Each row has a class, written after it.
[-24 -28  11 -37  57 -27  28  39   7  10  -5  -1   3  11 -67  38   9 -14
  20 -43  13  13  18  43  10  73 -52 -23 -67  11   1 -13  14   0  32]	lifif
[ 36 -32 -15 -38  18  -7  42  28  -2 -14 -29  -3 -42   7 -23  -7   2 -19
   6 -15  -7   9  -3  25 -45  37 -25 -26 -69  -2  12 -24 -13  20  11]	rugag
[-12  11 -18   4  -2 -53   1  29 -44 -20  14   6  11 -32   5  45  10  19
 -31  13 -45   4  38  19  11  41  23 -17  18 -34  34  13   7  38  33]	redez
[-17 -29  -1  17 -39 -27   2  28  10 -12  -1  29 -32  -4 -18  37  -8   8
  17  24 -59 -18  44  27  41  17  46  -4  40 -38  22  21  -1  31  -8]	redez
[ 26 -15 -23  28  11 -13 -35  18 -40  -5  39  28 -54 -27 -21  53  11 -20
 -20  34 -23  10  27  55  -3  20  34  -6  -3   3  -1  38 -24   8  81]	duze
[-46  -9 -12  33   7 -30 -36  24 -49  17  46  -6  16 -23  -3  13  27  14
 -32   9  -3  62  43  63   5  30  17 -29  25  11  -3  16 -31   5  45]	duze
[-36 -15 -14   6 -19 -31  -1  54 -22  11  -9  22 -45 -23 -26  -8  -5  35
  -8  18 -14  11  41 114  30 -19  -8 -15  11  -9  -7  33 -58  15  16]	Ziki
[-26 -30  -1  70 -36 -17 -18  14 -29  -9  21  -4 -54  16  10  -7   8   0
   9  36 -37   0  -6  61  54   8  71 -25  -3   1 -20  11   8  26  64]	duze
[  2   3  19  14  -6  13   0  33 -43  -6 -19  12 -25 -32  20  31 -14   0
 -18   3   4  -5  -7   5 -31  -8   5 -22 -19  56  32 -14 -53  -8  -3]	meto
[-46 -75  30  21  22  10 -22  24  -5   2 -47  -5 -56  -6   9 -23  20   7
   0 -16 -22 -56 -52  47  37 -33 -23 -11  -1  28 -10 -14 -34 -18  40]	lifif
[-10  21  12  30 -28  13 -36  19 -19  -9 -43  -2 -29 -25  30 -21 -21  10
  -6   8   4  27 -11  43 -10 -30   8 -32 -16  48   9 -32 -52   3 -13]	Ziki
[-30 -18  23   4 -36   7  11  24 -20 -13 -29   7 -48  -2  -2  17 -10  14
 -15  35 -47 -30 -47  33  11 -32  10   1   1  31  11  -5 -26 -15  52]	lifif
[-11   3 -19   1  21 -44 -26   1 -28 -18  -7  -5 -28 -16   3 -11  32  50
  -8  12 -42  16  -1  44  -1  14  16 -26 -21 -12 -11   4 -15   9  71]	duze
[ 52 -15  -7  22 -25  12  -6  23 -32  -2 -29   8 -23  14  51 -60 -35 -25
  -2  10 -16  28 -39  22 -54 -12   2  -9 -24  41  16 -47 -34   4 -17]	vir
[  6 -50  -9 -61  11   0  10  20  21 -18 -46   6 -52   4 -29   2  -1 -18
  16 -22 -20   2 -20  23 -35  46 -58 -29 -55  13   4 -50  19 -13  11]	Biluz
[ 11  -3 -12 -27  14 -32   9  43  11   5 -55  28 -25 -27 -31  70 -14 -11
  15 -22  12  12  36  31  -7  42 -86 -29 -64  18   1  -7   7  -7  12]	Pilak
[ 29 -20  -5 -58  15 -38 -14  26  15 -14 -44  24 -46 -14 -26  16   3  23
  17   7 -20  20  -8   9 -50  63 -59 -32 -45  72   2 -27  13 -19 -31]	tal
[ 52  -7   9  37  24 -10 -37  30 -13 -20  -8  15 -51 -20  -3  30 -25 -31
  16  -3  -6   3 -14  27 -17  -4  21   0 -42  70 -40 -30 -50  10  -1]	Lorib
[ 27 -32 -20  -7  -5 -16   5 -10 -18  16 -48  19 -16 -10  10   7 -20   2
  -3 -21 -22  -3 -18  16 -35   4 -24  27  -9  49  14 -34 -15 -24 -10]	redez
[  3  -7 -15 -16   6 -17  15  20  16 -13  24  34 -26   6 -47  -7 -11   5
  12  18 -12  15  32  74  32  42  18 -19  -3 -24   6  19 -44  21  20]	vir
[ 32  -2 -13  56 -12 -30 -17  18  -8   1 -53  28 -44 -19  18  28 -37   0
   5   5   6  39 -29  55 -34 -13  40 -27 -23  65  -8 -58 -26  10   1]	duze
[-11  23  18  -5 -11  -5 -14  -1  -7   0 -28 -28 -15 -12  21  12 -34   1
   9   5 -20  -7   2  19 -20  -4 -10 -10 -35  39   6 -50 -27  10  -7]	lifif
[ 30  -6  -5 -37  19 -21 -19  47  -1  -5 -32  30 -25  24 -23 -12 -18 -25
  51 -12   1  13   1  19 -26  63 -48 -32 -82  35  38 -23  25   9   3]	tal
[  2 -45  -4   2 -39  19 -22   4 -40  -7  19  43 -29 -21 -15  15   1 -12
   1  26 -43   6 -42  27  12 -28  21   1 -12  -9 -14 -24 -33  -3  64]	Sofi
[-59 -21  11 -13 -31  -6  14  17 -36   3  12  14 -24  -7 -19  18  -4  -4
 -10  -5 -28   4  35  62  47  24  -4   1  26  -2  27  24 -59   3  34]	meto
[-26  -5   8   6 -16 -11 -16  -3 -34 -10  19  26 -26 -31  -9  21  -9 -15
  15  -5 -42 -33  24  66  65  25 -13  -4 -11 -25  -8  -1 -13  11  30]	meto
[  3  -7 -26 -31   2 -27   4  38  -3 -26   3   7 -11 -17  -2   4  15  12
 -41  33 -23  30  43  46  13  17  47  -3  26 -39  -3  15 -16  38  -6]	vir
[ 27 -26  -3 -42  53   6   0  16  33 -20 -12  17 -39 -12 -28  11   5 -24
   8 -25  16 -31  -2  14 -11  39 -50 -31 -39  -8  12 -19  20  -3  -5]	Biluz
[ -3  -8  27  -2 -22 -22 -24  51 -24 -30  -7   8 -39  -3 -13   5  24   8
  25  32 -68 -34 -50 -10   4 -55   8  -9 -28 -18 -34 -19 -24   0  55]	tal
[ -2 -42   5 -41  49  17 -34  42  32 -13   0  25 -33 -25 -36  34  25  -1
  17   3  16 -20   6  14   7  34 -22 -57 -51   6  -1 -25  28   0  -5]	Biluz
[-35 -31   5  67 -13 -30 -28  17   3   7  19  20 -32   2 -18  33  16 -16
  18  -6 -13  15  66  57  79  55  13 -24  -9  -5 -10  42  -2  17  40]	Pilak
[ 15 -19   2  33 -27 -13 -37  21 -31   4 -56  21 -40 -14  34 -23 -64 -29
  10 -21 -20  21 -25  60 -36 -11 -32   6  15  65  23 -46 -37  -1 -14]	Ziki
[-40 -27   1  12  -6 -30 -49  36 -27 -11  11  13 -49 -23 -12  26  15 -16
 -24  18 -38  37  28  63  15  57  16 -23  31  35   4   8   5  14  21]	meto
[ -3 -27  -6   7 -22 -13 -20   8 -36  25  40   6 -52 -10  18   4  38  17
  -8  27 -34  34  38  35   7   6  15 -34   6 -26  -6  26 -55  37  19]	meto
[-27  -1   3  38 -29  -5 -24  66 -36 -32   9  -5 -19 -20  28  -6  17   9
 -19  32 -23   3  42  19   4 -23  25 -29  -2 -13 -13  16 -56  14  10]	Pilak
[ 32 -40   9  42   3 -16  18  15 -13  22  -7  -8 -60  42  -2 -13 -77 -61
  27 -24  17 -13 -27  60 -37  28  -7   4 -16 104  34 -35 -35   3  12]	duze
[-24 -16 -17  32 -32   9   5   1 -36  -2 -17  32 -26 -10   2  -2  16 -13
 -26 -16  -8  39  37  61  28  24  21   5   4 -12  11  29 -35  -8  20]	meto
[ -5 -58  28  -8 -28   0  10  40  -2 -13  -9   7 -75   2 -10  44   9 -21
  -1  20 -40 -28 -40  19  35 -31  17  -7  -9  17 -15 -25 -15   7  40]	Biluz
[ -16  -44   -3  -59   22  -30   13   28   41    7  -37   -4  -49  -17
  -36   28    7    7    9  -25   -3    7   14   34  -21   43 -101  -47
   -4    3   -6  -24    6   -6  -17]	Biluz
[  7 -46  14 -14 -17 -11  18  42   5 -20 -72   1 -45   6  23 -32 -23 -14
 -14 -17 -23 -20 -55  29 -30 -12 -43 -32 -27  39  15 -66 -31  -3 -14]	Pilak
[ 29 -21  -4   9 -12   0  -5  16 -28  -1 -44  12 -12 -23  33   0 -25   1
 -23   5  -9  27 -11  31 -28  23  13 -12 -34  76  23 -42 -21  -8 -23]	vir
[ 26 -17   9 -20  21   1 -36  -9  -3  -1 -11   4 -47   6  -7 -19  34 -17
  14  -4 -23  31 -34  19   0 -19 -28  21 -30  41 -38 -14 -34 -18  36]	rugag
[ -9 -22  13  34  -7  -3  11  -2  -7  10 -27 -20 -25 -15  24  12 -40  19
 -13   2  -6 -32 -11  22 -39  -5  28 -10  -7  65  20 -38 -43   2 -22]	lifif
[-13  18  -3  41  -4 -21 -23  14 -28 -29   5  38 -15 -27 -19  -1  -2  10
  -2   1 -28  15   1  64  34  34   3 -27  -8 -19   9  17   4   7  50]	Ziki
[-45 -19   4   8   0 -21  -4  48 -28 -25  33   0 -11 -49 -25  37   4  13
 -41  16 -38 -21  46  62  26  16  19 -27  39 -34   0  29 -61  28  21]	Lorib
[-13 -35 -11 -48  13  -3  11  26   9 -19 -33  -8 -43  -1 -28  10  -6  -6
  -1   5  16  10 -21   6 -19  42 -33 -28 -21  39  12 -12  24   5  19]	Sofi
[ 45 -14  16  56   8 -27 -14  59 -17 -29 -36  15 -68 -16  23 -15 -34 -28
  14 -27 -15  -1  -2  46 -46 -13 -20 -16 -29  58  -4 -40 -64  -6 -25]	Biluz
[-25  11  13   5   1 -15 -15  36  -4 -34 -10  12 -30 -19 -28  21  13  -3
 -10  35 -23  -6 -12  59  66   8  12 -14  -4  15 -23  13  12   5  39]	Nibob
[-30 -24   4  -5  40  -2 -12  -3  18   7 -31   4 -64 -21 -38  10  12  17
  37 -19  16 -47 -22  44  25  27 -62 -45 -54  28 -32  -9   2 -18  32]	meto
[ -3  37   1  11 -14 -35 -10  57 -35 -36  16  21 -21 -23 -13  45  27  10
 -10  45 -22   8  -6   8  16 -10  14 -39 -11 -31  -8  19 -16  25  62]	tal
[-15 -38  -4 -28  60 -21 -13  37  19  15 -35  -8 -21 -25 -46  42  22  11
   8  -6  14  12  -2  22 -23  55 -47 -64 -41  26   0 -10  19   7  25]	Nibob
[ -4 -19  11   0  21  -5 -31   4 -13 -14 -42 -21 -50 -22  36   3 -30   5
 -18   3  -1  -4 -39  24 -49  13 -13 -17   3 112  13 -55 -50  -4  -7]	lifif
[ -8 -11  -9   7 -17 -19   4  54 -51   0  39  25  -3 -24  -4  64   2 -18
  -7  25 -14  25  58  31  24   6  18   3  27 -35  19  45 -28  41  39]	rugag
[-33  -1 -14  49 -31 -33  27  40 -38  14 -24  27  12 -19   4  54 -19  10
   0  11  -4  18  15  46  51  13   5 -23  11 -34  21  25  12  26  63]	vir
[ 44   8  17  36  -2   0  -9  35 -49 -12   4  30  -7 -11  13 -10 -50 -19
  11   3 -23  -4  -3  35 -24   2   5   4 -38  59  33 -17 -66 -13  11]	vir
[-38  11  -3  11 -18   2 -28  42  -2 -29  -5  29   5 -48  -5  67   4  -4
  -1  16  -5 -13  62  15  48  -1   3 -25   7 -52  -5  20 -16  16  17]	Pilak
[ 10 -45  15  44   3  -9  -2  21 -10  11 -33   8 -18 -12  13  -9 -42 -16
   4 -19 -14 -22 -31  27 -24   0 -28  -1  17  53  14 -26 -23 -21  -5]	vir
[ -3 -37  30  33  15   0 -24  43 -12  -4  -1  12 -44 -15 -12  21  18  11
  -3  23 -38 -46 -20  32  17 -39  47  -2 -34  19 -19  -4 -20  -3  29]	lifif
[  4 -19  -9  32 -15  -1 -19  -9 -27  -2  18  31 -21 -42   2  24  -8   3
 -14   5  -9  11  20  51  22  32   8 -15  12   7   1  12 -14   8   4]	Ziki
[-26  20   8  20  -2  -4 -45  14 -40 -26  50   2  -7 -35  -4  20   3 -14
  -7  19 -37  16  21  43   3  15 -15 -15  20  -7 -27  -4 -53   3  42]	lifif
[ -8 -47  17  41  10   8  -8 -16  -4   6  -4  -6 -26 -14  -6  42 -31 -17
   2 -17 -10 -24  -3   9 -29  21  32  10   1  62   9 -27 -45 -11   7]	lifif
[  4  19  -2  54  -4 -74  11  34 -24 -30   1  -2 -46 -31  -8  24  20  31
 -22  19 -32 -15  23  47  16  21  22 -37 -19  -9 -19  24 -19  28  27]	tal
[-10   4   0 -40  31 -31   2  39   4 -22 -49  -2 -27 -20 -28  17  12 -10
   6 -25  15  31  -3  32  19  46 -77 -51 -61   2   0 -18  29  15  31]	Sofi
[ 11   8  -6  33  -9  17   2  24 -21 -37 -31 -13 -41 -11  22 -38 -28 -12
 -12   7   4   3 -11  24 -68  -9  12 -21 -10  46  23 -22 -70   0  -4]	rugag
[-26 -17   2  10   7 -31 -22  48 -28   2  24 -13  -2 -12 -11  -4  25 -15
 -23  17 -32  30  17  54  17  21  -5 -32  18 -25  -7   9  -5  32  33]	Nibob
[ -8 -71  23  24  25 -25 -34  61 -22  41 -46  -6 -39  -6  -4   5  29  -1
   4  -5 -35 -15 -10  43  15 -43  -5   8 -29  35 -11   9 -10  -5  35]	Nibob
[  6 -42  23 -31 -11  23 -36   6 -18 -10  12   7 -39  -9  -6 -22  40   0
  -1  22 -43   5 -53   6  20 -37   0 -12 -41   9 -31 -32 -26  -9  37]	Sofi
[  3 -37 -21 -96  24 -44  12  31  25 -14 -59  16 -26 -27 -45  41  -4  11
  -7 -12  -6  36   7  28 -20  59 -56 -12 -27  26   2 -33  43   7 -21]	Sofi
[ 57 -20   1  32  17   4  -9  35 -22 -15 -34  16  -8 -11  34 -19 -52 -57
   1 -20   0 -11 -42   5 -65 -19 -13   8  12  32  15 -47 -27   7 -31]	Nibob
[ -9 -70   2 -27  52 -15  37  50  29 -19  -9  15 -33   3 -73  27  25   1
   3 -21   6 -18  -8  19  -3  75  -9 -52 -27  16  14  -9   7   0   2]	redez
[ -8 -17 -12   9 -19 -33  -5  38 -36  -9 -11  18 -21 -24  -1  34  -3  -3
 -16   7 -26  35   8  41   9  27  -4 -17  16 -13   5   9  21  27  30]	Ziki
[-19 -20  13   5 -26  18   5  -1 -54  27  20  18 -31  -9  -7  36   3  -1
  -8  24 -25 -48 -20  35  46 -26  23  16 -38  18  10  14 -14 -10  72]	meto
[-24  -2   4 -44 -15  24   8  11 -12  -9 -30   0 -29  -4   4  41  20   6
  -5  27  -7  -3 -32   0  31 -29 -12  -7 -21 -14 -12  -5 -15   6  59]	lifif
[ 23 -30 -10 -18  56 -47   4  23  20  16 -20  -3 -45   7 -43  45   5 -14
  22 -22  16  -9 -11  15 -17  56 -64 -34 -82  38 -20 -17  34   5  50]	Pilak
[ 19 -26 -11  42 -27 -14   0  34 -35  17 -32   7 -19 -11  35 -23 -30   8
  -4   1  -6   9   8  30 -38 -35  35 -12 -32  11  29 -24 -33  27 -15]	Sofi
[  1  -7  17  -8 -23 -14  48   2   1  -8 -80 -28 -16 -25  25  24 -32  13
 -41  -1  -4 -10 -32  23  -5  -4   6  -3 -13  81  10 -50 -15  -3 -46]	Nibob
[-22  -2   1 -35 -18 -17 -17  27 -21 -19 -96   3 -14   7  36 -18 -14  -4
 -27  -6 -17  51 -57  47   4  10  -7 -11 -17  70  40 -62  31  -7  20]	duze
[ -7  22   1   7   9 -47  25  36 -48  16  41  -3  -2 -28 -32  52  37  43
   1  10  -7  23  27  35  35  -8 -22 -26 -45 -42 -46  39 -23  22  66]	Ziki
[ 16 -32  -9 -41  51 -30   1  29  23 -10 -83  22 -64 -25 -39  54  -2   7
  26  -1  -1 -31 -42  30  12  28 -63 -21 -47  39 -18  -6  41  -4  41]	Nibob
